Below is a small trained network, with its code and all its weights. Each question gives an input and a target symbol and asks what happens when units are switched off, that is, made to give their printed mean instead of their output.

import numpy as np


def w(rows, s, z=0):
    codes = np.array(rows[::2]) - 128.0
    scale = np.full(codes.shape[1], s)
    scale[-1] = z or s
    return codes * scale


def f(y):
    return np.maximum(y, 0)


def softmax(a):
    e = np.exp(a - a.max(-1, keepdims=True))
    return e / e.sum(-1, keepdims=True)


def log_softmax(a):
    a = a - a.max(-1, keepdims=True)
    return a - np.log(np.exp(a).sum(-1, keepdims=True))


def net(x, mask):
    ids = ['αβγδζηθλξπστφψω'.index(c) for c in x.split()]
    T = len(ids)
    res = E[ids] + P[:T]
    u = 0
    for l in range(3):
        q, k, v = (res @ M[l].T for M in (Q, K, V))
        z = softmax(np.where(np.tri(T) > 0, q @ k.T / 4**0.5, -1e9)) @ v
        res = res + np.where(mask[u], z, O[l][:, -1]) @ O[l][:, :-1]
        u += 1
        y = f(res @ A[l][:, :-1].T + A[l][:, -1])
        res = res + np.where(mask[u : u + 4], y, B[l][:, -1]) @ B[l][:, :-1]
        u += 4
    return log_softmax(res[-1] @ U[:, :-1].T + U[:, -1])


Q, K, V, O, A, B = {}, {}, {}, {}, {}, {}
E = w([
[128,2,157],'α',
[102,163,99],'β',
[54,141,62],'γ',
[89,159,190],'δ',
[175,174,140],'ζ',
[164,87,64],'η',
[105,133,143],'θ',
[208,126,85],'λ',
[150,85,87],'ξ',
[107,180,152],'π',
[42,169,133],'σ',
[221,156,127],'τ',
[115,132,39],'φ',
[166,168,90],'ψ',
[189,170,192],'ω',
],0.027)
P = w([
[20,197,20],'0',
[10,172,15],'1',
[15,174,21],'2',
[23,167,25],'3',
[27,165,37],'4',
[23,166,35],'5',
[21,160,33],'6',
[5,156,53],'7',
],0.0028)
Q[0] = w([
[123,227,160],'L0H0',
[240,186,180],'L0H0',
[2,143,127],'L0H0',
[29,128,154],'L0H0',
],0.0099)
K[0] = w([
[130,158,253],'L0H0',
[128,227,108],'L0H0',
[71,68,207],'L0H0',
[7,68,141],'L0H0',
],0.0068)
V[0] = w([
[126,207,110],'L0H0',
[88,64,118],'L0H0',
[79,114,2],'L0H0',
[125,97,230],'L0H0',
],0.0053)
O[0] = w([
[94,77,1,255],'L0H0',
[155,192,154,29],'L0H0',
[112,93,121,56],'L0H0',
[86,85,114,131],'L0H0',
],0.0089,0.0017)
A[0] = w([
[61,7,199,24],'L0N0',
[205,111,78,218],'L0N1',
[130,41,147,160],'L0N2',
[119,101,170,255],'L0N3',
],0.012,0.0025)
B[0] = w([
[207,112,147,178],'L0N0',
[214,124,49,254],'L0N1',
[125,2,135,156],'L0N2',
[125,113,249,177],'L0N3',
],0.007,0.006)
Q[1] = w([
[136,39,76],'L1H0',
[174,118,173],'L1H0',
[7,54,131],'L1H0',
[186,91,196],'L1H0',
],0.012)
K[1] = w([
[147,253,48],'L1H0',
[192,80,179],'L1H0',
[69,76,79],'L1H0',
[185,97,167],'L1H0',
],0.006)
V[1] = w([
[139,81,186],'L1H0',
[53,254,25],'L1H0',
[80,47,87],'L1H0',
[66,201,239],'L1H0',
],0.0045)
O[1] = w([
[144,76,169,123],'L1H0',
[100,209,194,74],'L1H0',
[13,93,3,114],'L1H0',
[116,88,130,4],'L1H0',
],0.0042,0.002)
A[1] = w([
[11,2,133,224],'L1N0',
[147,32,155,112],'L1N1',
[157,112,128,4],'L1N2',
[153,228,155,158],'L1N3',
],0.0098,0.0034)
B[1] = w([
[124,209,152,253],'L1N0',
[114,158,115,190],'L1N1',
[197,253,144,148],'L1N2',
[129,121,254,236],'L1N3',
],0.0075,0.0072)
Q[2] = w([
[38,2,110],'L2H0',
[198,84,73],'L2H0',
[96,251,217],'L2H0',
[42,157,127],'L2H0',
],0.0074)
K[2] = w([
[79,60,2],'L2H0',
[135,82,112],'L2H0',
[173,219,197],'L2H0',
[47,169,162],'L2H0',
],0.0099)
V[2] = w([
[153,78,104],'L2H0',
[156,35,116],'L2H0',
[169,211,130],'L2H0',
[111,1,85],'L2H0',
],0.011)
O[2] = w([
[171,182,105,88],'L2H0',
[250,254,165,70],'L2H0',
[108,34,119,199],'L2H0',
[189,226,175,8],'L2H0',
],0.0078,0.016)
A[2] = w([
[104,142,21,3],'L2N0',
[236,184,199,165],'L2N1',
[154,1,71,239],'L2N2',
[34,63,249,19],'L2N3',
],0.0093,0.006)
B[2] = w([
[181,188,10,156],'L2N0',
[83,127,136,158],'L2N1',
[119,85,123,252],'L2N2',
[177,221,173,254],'L2N3',
],0.014,0.028)
U = w([
[196,105,104,101],'α',
[122,125,160,154],'β',
[157,36,141,63],'γ',
[28,151,78,82],'δ',
[208,190,119,89],'ζ',
[213,78,196,172],'η',
[19,30,159,137],'θ',
[49,64,85,121],'λ',
[27,117,102,248],'ξ',
[11,93,153,248],'π',
[160,183,120,172],'σ',
[39,123,158,223],'τ',
[117,145,69,79],'φ',
[149,190,196,2],'ψ',
[53,215,114,56],'ω',
],0.011,0.009)

Each question gives the input, a string of symbols that net reads in full, and the target symbol t.
The units are the heads (4 rows each of Q, K, V and O) and the neurons (one row each of A and B). Each row of codes is followed by its name. A weight is (code - 128) times the scale printed after its matrix; where a second scale follows, it is the last column's (O, A, B and U).
mask holds one flag per unit, layer by layer, with each layer's heads first. A switched-off unit (its flag False) gives its mean, the last column of its rows in O or B, instead of its output. The means were averaged over made-up inputs and are rounded, as every weight is.
A unit's drop is (log p(t) with every unit on - log p(t) with that unit switched off) / (log p(t) with every unit on - log p(t) with every unit switched off).
The circuit of an input: a set's keep is (log p(t) with only the set's units on - log p(t) with every unit switched off) / (log p(t) with every unit on - log p(t) with every unit switched off). Starting from the 12 units with the biggest drops (on a tie, the unit counted first), units are removed one at a time, each time the one whose removal leaves the highest keep (on an exact tie, the one counted first), for as long as the keep stays at least 0.8.
circuit, biggest first: the units of the circuit, biggest drop first
unit that matters most: the unit with the biggest drop
k most important neurons: the k neurons with the biggest drops, biggest first
k most important neurons of layer l: the k neurons of layer l with the biggest drops, biggest first
drop when u is switched off: that unit's drop, to one decimal
input ξ ω α γ η ω ω ψ, target α: 2 most important neurons of layer 0	(L0N0 L0N1)
input α β τ ζ π φ ω γ, target ψ: unit that matters most	L0H0
input σ δ ω ξ, target σ: circuit, biggest first	(L2H0 L2N2 L2N3)
input σ ω σ φ, target φ: 2 most important neurons	(L2N3 L1N0)
input δ θ α δ ξ ω σ η, target σ: circuit, biggest first	(L2H0 L2N1 L2N3)
input ω λ φ λ τ β σ, target ω: 4 most important neurons	(L2N3 L2N0 L0N1 L1N0)
input ψ ζ η τ ζ δ λ, target α: 4 most important neurons	(L1N0 L2N3 L1N2 L0N1)
input α ω ω ω φ ψ, target α: 3 most important neurons of layer 2	(L2N3 L2N1 L2N0)
input ω ξ ζ ω ω τ, target γ: circuit, biggest first	(L2N3 L0N1)
input ξ δ ψ φ τ δ α, target η: 2 most important neurons	(L0N0 L0N2)
input σ ξ ξ σ α ψ δ η, target σ: circuit, biggest first	(L2H0 L2N3 L2N1)
input ψ σ σ ψ δ λ, target α: 3 most important neurons	(L2N3 L0N1 L1N0)
input δ ζ δ ξ, target σ: 3 most important neurons	(L2N3 L2N2 L2N1)
input λ ω δ φ, target φ: 4 most important neurons	(L2N3 L2N0 L1N0 L1N3)
input π ξ ψ, target λ: 2 most important neurons	(L2N3 L1N3)
input β τ δ α, target η: 2 most important neurons	(L1N0 L0N0)
input τ ω ω ω ω β σ δ, target ψ: 2 most important neurons of layer 0	(L0N1 L0N3)
input ω δ φ ζ, target θ: 2 most important neurons	(L2N3 L2N0)
input ψ σ ω φ γ, target δ: 3 most important neurons of layer 2	(L2N0 L2N3 L2N2)
input σ ω δ ζ ω α π, target λ: most important neuron of layer 0	(L0N2)
input ψ λ τ γ γ, target δ: most important neuron of layer 1	(L1N3)
input η δ τ λ σ δ σ, target ω: drop when L2N0 is switched off	0.1
input σ σ σ τ δ, target ψ: drop when L2N3 is switched off	4.0
input ω λ ξ β ω η, target ζ: drop when L2H0 is switched off	4.3
